Below are the code and all the weights of a small trained network. Each question names an input and a class and asks about switching units off, where a switched-off unit gives its printed mean instead of its output.

import numpy as np


def w(rows, s, z=0):
    codes = np.array(rows[::2]) - 128.0
    scale = np.full(codes.shape[1], s)
    scale[-1] = z or s
    return codes * scale


def f(y):
    return y / 2 * (1 + np.tanh(0.7978845608 * (y + 0.044715 * y**3)))


def log_softmax(a):
    a = a - a.max(-1, keepdims=True)
    return a - np.log(np.exp(a).sum(-1, keepdims=True))


def net(x, mask):
    res = np.array(x, float).reshape(1, 6) / 4 @ E
    y = f(res @ A[0][:, :-1].T + A[0][:, -1])
    res = res + np.where(mask, y, B[0][:, -1]) @ B[0][:, :-1]
    return log_softmax(res[-1] @ U[:, :-1].T + U[:, -1])


A, B = {}, {}
E = w([
[129,129,128],'x0',
[110,193,253],'x1',
[129,126,125],'x2',
[233,102,165],'x3',
[142,11,148],'x4',
[128,128,126],'x5',
],0.0073)
A[0] = w([
[148,188,106,50],'n1',
[184,149,252,81],'n2',
[145,103,77,95],'n3',
[89,123,132,3],'n4',
[225,151,132,67],'n5',
[213,146,136,64],'n6',
[127,117,78,63],'n7',
[152,211,103,115],'n8',
[27,129,111,26],'n9',
[191,139,111,4],'n10',
[148,154,116,151],'n11',
[98,54,166,128],'n12',
[217,147,141,59],'n13',
[125,113,153,54],'n14',
[64,129,207,97],'n15',
[177,215,93,27],'n16',
],0.012,0.0032)
B[0] = w([
[143,63,120,141],'n1',
[115,116,66,253],'n2',
[92,121,28,167],'n3',
[81,93,112,113],'n4',
[67,164,147,169],'n5',
[66,144,135,160],'n6',
[94,111,78,147],'n7',
[176,38,127,179],'n8',
[42,159,171,168],'n9',
[67,106,86,127],'n10',
[142,132,150,141],'n11',
[180,15,142,184],'n12',
[48,141,123,164],'n13',
[121,101,120,120],'n14',
[89,101,9,190],'n15',
[157,3,107,162],'n16',
],0.022,0.0058)
U = w([
[113,131,106,236],'0',
[121,152,22,1],'1',
[108,122,130,240],'2',
[115,61,160,90],'3',
[6,115,186,26],'4',
[128,141,111,204],'5',
[162,190,210,47],'6',
],0.011,0.0099)

Each question gives the input, the list of numbers given to net, and the class t.
The units are the neurons (one row each of A and B). Each row of codes is followed by its name. A weight is (code - 128) times the scale printed after its matrix; where a second scale follows, it is the last column's (A, B and U).
mask holds one flag per neuron, in row order. A switched-off neuron (its flag False) gives its mean, the last column of its row in B, instead of its output. The means were averaged over made-up inputs and are rounded, as every weight is.
A unit's drop is (log p(t) with every unit on - log p(t) with that unit switched off) / (log p(t) with every unit on - log p(t) with every unit switched off).
The circuit of an input: a set's keep is (log p(t) with only the set's units on - log p(t) with every unit switched off) / (log p(t) with every unit on - log p(t) with every unit switched off). Starting from the 12 units with the biggest drops (on a tie, the unit counted first), units are removed one at a time, each time the one whose removal leaves the highest keep (on an exact tie, the one counted first), for as long as the keep stays at least 0.8.
units of the circuit, in order: the units of the circuit, biggest drop first
k most important neurons: the k neurons with the biggest drops, biggest first
drop when u is switched off: that unit's drop, to one decimal
input [-4,-5,-2,7,-8,-7], class 3: most important neuron : [n16]
input [3,0,-7,2,-7,3], class 3: units of the circuit, in order : [n16, n8]
input [1,8,6,4,5,-5], class 1: 2 most important neurons : [n2, n15]
input [3,8,0,-6,-7,0], class 1: 3 most important neurons : [n15, n12, n2]
input [-2,3,-2,8,2,-6], class 4: units of the circuit, in order : [n13, n5]
input [-2,5,1,-1,-7,1], class 3: 4 most important neurons : [n8, n16, n1, n3]
input [-2,-2,-3,8,-5,-7], class 4: units of the circuit, in order : [n5, n13]
input [4,-1,0,-6,-8,7], class 3: units of the circuit, in order : [n8, n16]
input [-1,-4,-2,-4,-5,3], class 3: 2 most important neurons : [n8, n15]
input [1,-2,0,-3,-6,1], class 3: units of the circuit, in order : [n8, n16, n15]
input [-6,4,7,-8,-2,2], class 4: 2 most important neurons : [n9, n2]
input [-6,-4,3,8,-3,0], class 4: units of the circuit, in order : [n5, n13, n6]
input [-4,7,-5,-5,2,1], class 1: drop when n15 is switched off : 1.1
input [-3,7,7,-3,4,2], class 1: units of the circuit, in order : [n15]
input [5,0,-3,6,4,-3], class 4: drop when n13 is switched off : 0.3
input [-4,1,8,8,-3,0], class 4: drop when n5 is switched off : 0.2
input [-6,6,4,1,-7,3], class 3: drop when n3 is switched off : 0.2
